Below is a small trained network, with its code and all its weights. Each question gives an input and a target symbol and asks what happens when units are switched off, that is, made to give their printed mean instead of their output.

import numpy as np


def w(rows, s, z=0):
    codes = np.array(rows[::2]) - 128.0
    scale = np.full(codes.shape[1], s)
    scale[-1] = z or s
    return codes * scale


def f(y):
    return y / 2 * (1 + np.tanh(0.7978845608 * (y + 0.044715 * y**3)))


def softmax(a):
    e = np.exp(a - a.max(-1, keepdims=True))
    return e / e.sum(-1, keepdims=True)


def log_softmax(a):
    a = a - a.max(-1, keepdims=True)
    return a - np.log(np.exp(a).sum(-1, keepdims=True))


def net(x, mask):
    ids = ['αβδεθλμξστφψ'.index(c) for c in x.split()]
    T = len(ids)
    res = E[ids] + P[:T]
    u = 0
    for l in range(3):
        q, k, v = (res @ M[l].T for M in (Q, K, V))
        z = softmax(np.where(np.tri(T) > 0, q @ k.T / 3**0.5, -1e9)) @ v
        res = res + np.where(mask[u], z, O[l][:, -1]) @ O[l][:, :-1]
        u += 1
        y = f(res @ A[l][:, :-1].T + A[l][:, -1])
        res = res + np.where(mask[u : u + 4], y, B[l][:, -1]) @ B[l][:, :-1]
        u += 4
    return log_softmax(res[-1] @ U[:, :-1].T + U[:, -1])


Q, K, V, O, A, B = {}, {}, {}, {}, {}, {}
E = w([
[148,184,99,184,155],'α',
[194,183,110,185,54],'β',
[24,118,139,159,181],'δ',
[115,45,166,94,163],'ε',
[79,61,160,90,120],'θ',
[163,75,143,127,54],'λ',
[120,97,97,194,116],'μ',
[140,177,204,168,102],'ξ',
[104,6,159,87,247],'σ',
[240,55,151,35,123],'τ',
[202,133,180,118,219],'φ',
[74,238,159,38,135],'ψ',
],0.018)
P = w([
[60,182,65,119,80],'0',
[68,163,85,125,66],'1',
[78,153,106,125,87],'2',
[88,145,124,128,94],'3',
[88,130,138,136,113],'4',
[91,115,153,141,124],'5',
[94,117,168,153,133],'6',
[99,117,183,163,135],'7',
[110,116,200,167,145],'8',
[109,114,217,175,153],'9',
[116,107,229,180,165],'10',
[134,131,252,180,159],'11',
[132,152,255,174,147],'12',
[129,130,179,137,114],'13',
],0.0072)
Q[0] = w([
[56,142,101,255,106],'0.h0',
[145,126,58,115,34],'0.h0',
[102,184,60,136,174],'0.h0',
],0.0081)
K[0] = w([
[100,140,249,241,136],'0.h0',
[116,132,104,103,1],'0.h0',
[29,184,174,117,146],'0.h0',
],0.0094)
V[0] = w([
[120,160,99,66,180],'0.h0',
[233,50,182,67,138],'0.h0',
[181,151,253,119,124],'0.h0',
],0.0058)
O[0] = w([
[54,163,3,131,46,5],'0.h0',
[132,163,218,134,187,37],'0.h0',
[171,48,73,182,106,211],'0.h0',
],0.0056,0.0023)
A[0] = w([
[96,187,151,94,199,5],'0.n0',
[91,142,80,129,137,242],'0.n1',
[159,164,105,162,84,210],'0.n2',
[180,123,104,255,131,246],'0.n3',
],0.0085,0.0023)
B[0] = w([
[128,161,140,5,125,131],'0.n0',
[150,82,121,153,130,142],'0.n1',
[102,103,95,169,156,170],'0.n2',
[151,83,131,160,115,254],'0.n3',
],0.014,0.0082)
Q[1] = w([
[173,253,79,152,84],'1.h0',
[181,54,115,188,3],'1.h0',
[126,143,213,157,102],'1.h0',
],0.0072)
K[1] = w([
[68,121,5,57,72],'1.h0',
[151,121,244,173,137],'1.h0',
[194,2,62,93,211],'1.h0',
],0.0062)
V[1] = w([
[199,38,90,64,115],'1.h0',
[149,255,144,141,158],'1.h0',
[124,200,93,90,142],'1.h0',
],0.0087)
O[1] = w([
[235,74,43,9,127,138],'1.h0',
[211,172,183,74,148,29],'1.h0',
[176,102,176,171,129,2],'1.h0',
],0.011,0.0083)
A[1] = w([
[157,83,171,83,74,170],'1.n0',
[109,127,52,130,254,253],'1.n1',
[48,128,113,175,189,197],'1.n2',
[134,60,75,139,98,89],'1.n3',
],0.0083,0.0037)
B[1] = w([
[2,128,34,194,177,139],'1.n0',
[225,146,185,58,55,189],'1.n1',
[148,100,119,62,9,244],'1.n2',
[130,207,44,111,218,231],'1.n3',
],0.0084,0.011)
Q[2] = w([
[126,133,94,152,63],'2.h0',
[153,1,102,106,124],'2.h0',
[105,170,162,200,62],'2.h0',
],0.005)
K[2] = w([
[60,34,146,2,164],'2.h0',
[114,225,212,47,179],'2.h0',
[156,201,137,120,178],'2.h0',
],0.0028)
V[2] = w([
[112,254,67,162,117],'2.h0',
[149,58,71,213,154],'2.h0',
[53,115,130,120,173],'2.h0',
],0.0082)
O[2] = w([
[112,200,83,223,149,253],'2.h0',
[127,46,119,149,128,181],'2.h0',
[3,125,131,114,156,57],'2.h0',
],0.015,0.0022)
A[2] = w([
[92,98,75,113,221,129],'2.n0',
[137,185,227,71,112,230],'2.n1',
[173,102,206,250,192,252],'2.n2',
[109,206,202,157,254,22],'2.n3',
],0.0055,0.0028)
B[2] = w([
[137,137,145,147,167,214],'2.n0',
[123,151,119,163,115,253],'2.n1',
[114,157,170,148,155,252],'2.n2',
[118,57,4,105,52,143],'2.n3',
],0.013,0.0016)
U = w([
[197,161,134,138,81,48],'α',
[158,144,118,165,129,106],'β',
[133,162,129,118,57,10],'δ',
[122,119,130,107,125,123],'ε',
[55,111,111,120,119,56],'θ',
[73,108,107,150,171,71],'λ',
[123,105,75,127,91,126],'μ',
[96,97,181,187,75,163],'ξ',
[179,144,145,97,93,99],'σ',
[155,110,113,118,202,141],'τ',
[214,140,175,141,157,188],'φ',
[111,255,133,110,159,221],'ψ',
],0.012)

Each question gives the input, a string of symbols that net reads in full, and the target symbol t.
The units are the heads (3 rows each of Q, K, V and O) and the neurons (one row each of A and B). Each row of codes is followed by its name. A weight is (code - 128) times the scale printed after its matrix; where a second scale follows, it is the last column's (O, A, B and U).
mask holds one flag per unit, layer by layer, with each layer's heads first. A switched-off unit (its flag False) gives its mean, the last column of its rows in O or B, instead of its output. The means were averaged over made-up inputs and are rounded, as every weight is.
A unit's drop is (log p(t) with every unit on - log p(t) with that unit switched off) / (log p(t) with every unit on - log p(t) with every unit switched off).
The circuit of an input: a set's keep is (log p(t) with only the set's units on - log p(t) with every unit switched off) / (log p(t) with every unit on - log p(t) with every unit switched off). Starting from the 12 units with the biggest drops (on a tie, the unit counted first), units are removed one at a time, each time the one whose removal leaves the highest keep (on an exact tie, the one counted first), for as long as the keep stays at least 0.8.
units of the circuit, in order: the units of the circuit, biggest drop first
k most important neurons: the k neurons with the biggest drops, biggest first
top k neurons in layer l: the k neurons of layer l with the biggest drops, biggest first
input μ μ μ μ μ θ ξ μ λ ξ α, target ξ: 2 most important neurons : [0.n3; 1.n3]
input τ β ε, target τ: units of the circuit, in order : [1.h0; 1.n2; 2.n0]
input μ ξ μ β μ ξ, target μ: top 2 neurons in layer 0 : [0.n3; 0.n1]
input β ξ θ, target ξ: units of the circuit, in order : [1.h0]
input μ μ μ β, target β: units of the circuit, in order : [2.h0; 1.n2]
input μ ε ξ α μ β θ μ ε β ξ ψ ψ μ, target ψ: units of the circuit, in order : [2.h0; 0.n0]
input μ ξ μ μ μ μ θ μ β μ β, target μ: units of the circuit, in order : [1.h0; 0.n3]
input φ β ξ, target φ: units of the circuit, in order : [1.h0; 2.h0]
input σ σ α, target σ: units of the circuit, in order : [1.n1; 2.h0]
input ξ ξ ξ β ε, target ξ: 2 most important neurons : [1.n3; 0.n3]
input μ μ ξ ψ σ, target ψ: 2 most important neurons : [0.n3; 0.n0]
input σ λ μ μ ξ τ ψ ψ β ξ μ ξ ψ ξ, target ψ: 3 most important neurons : [0.n0; 0.n3; 2.n3]
input λ ξ ψ β, target ψ: 4 most important neurons : [0.n3; 0.n0; 2.n2; 2.n3]
input θ ξ β, target ξ: units of the circuit, in order : [1.h0; 0.n3; 0.n2]
input β φ σ, target φ: units of the circuit, in order : [1.h0; 1.n1]
input ψ λ μ μ σ ψ ξ μ θ ψ λ ξ θ, target ψ: top 3 neurons in layer 0 : [0.n3; 0.n0; 0.n2]
input ξ ξ β μ λ ψ α μ β ξ μ θ α, target μ: units of the circuit, in order : [0.h0; 1.h0; 0.n3]
input α μ μ α μ θ σ ξ ξ τ μ τ θ, target τ: units of the circuit, in order : [1.h0; 1.n2; 0.h0]
input β τ μ φ, target φ: most important neuron : [1.n2]
input β μ α, target α: most important neuron : [1.n1]
input μ λ ψ μ β μ λ μ β β α β, target β: top 2 neurons in layer 0 : [0.n3; 0.n2]
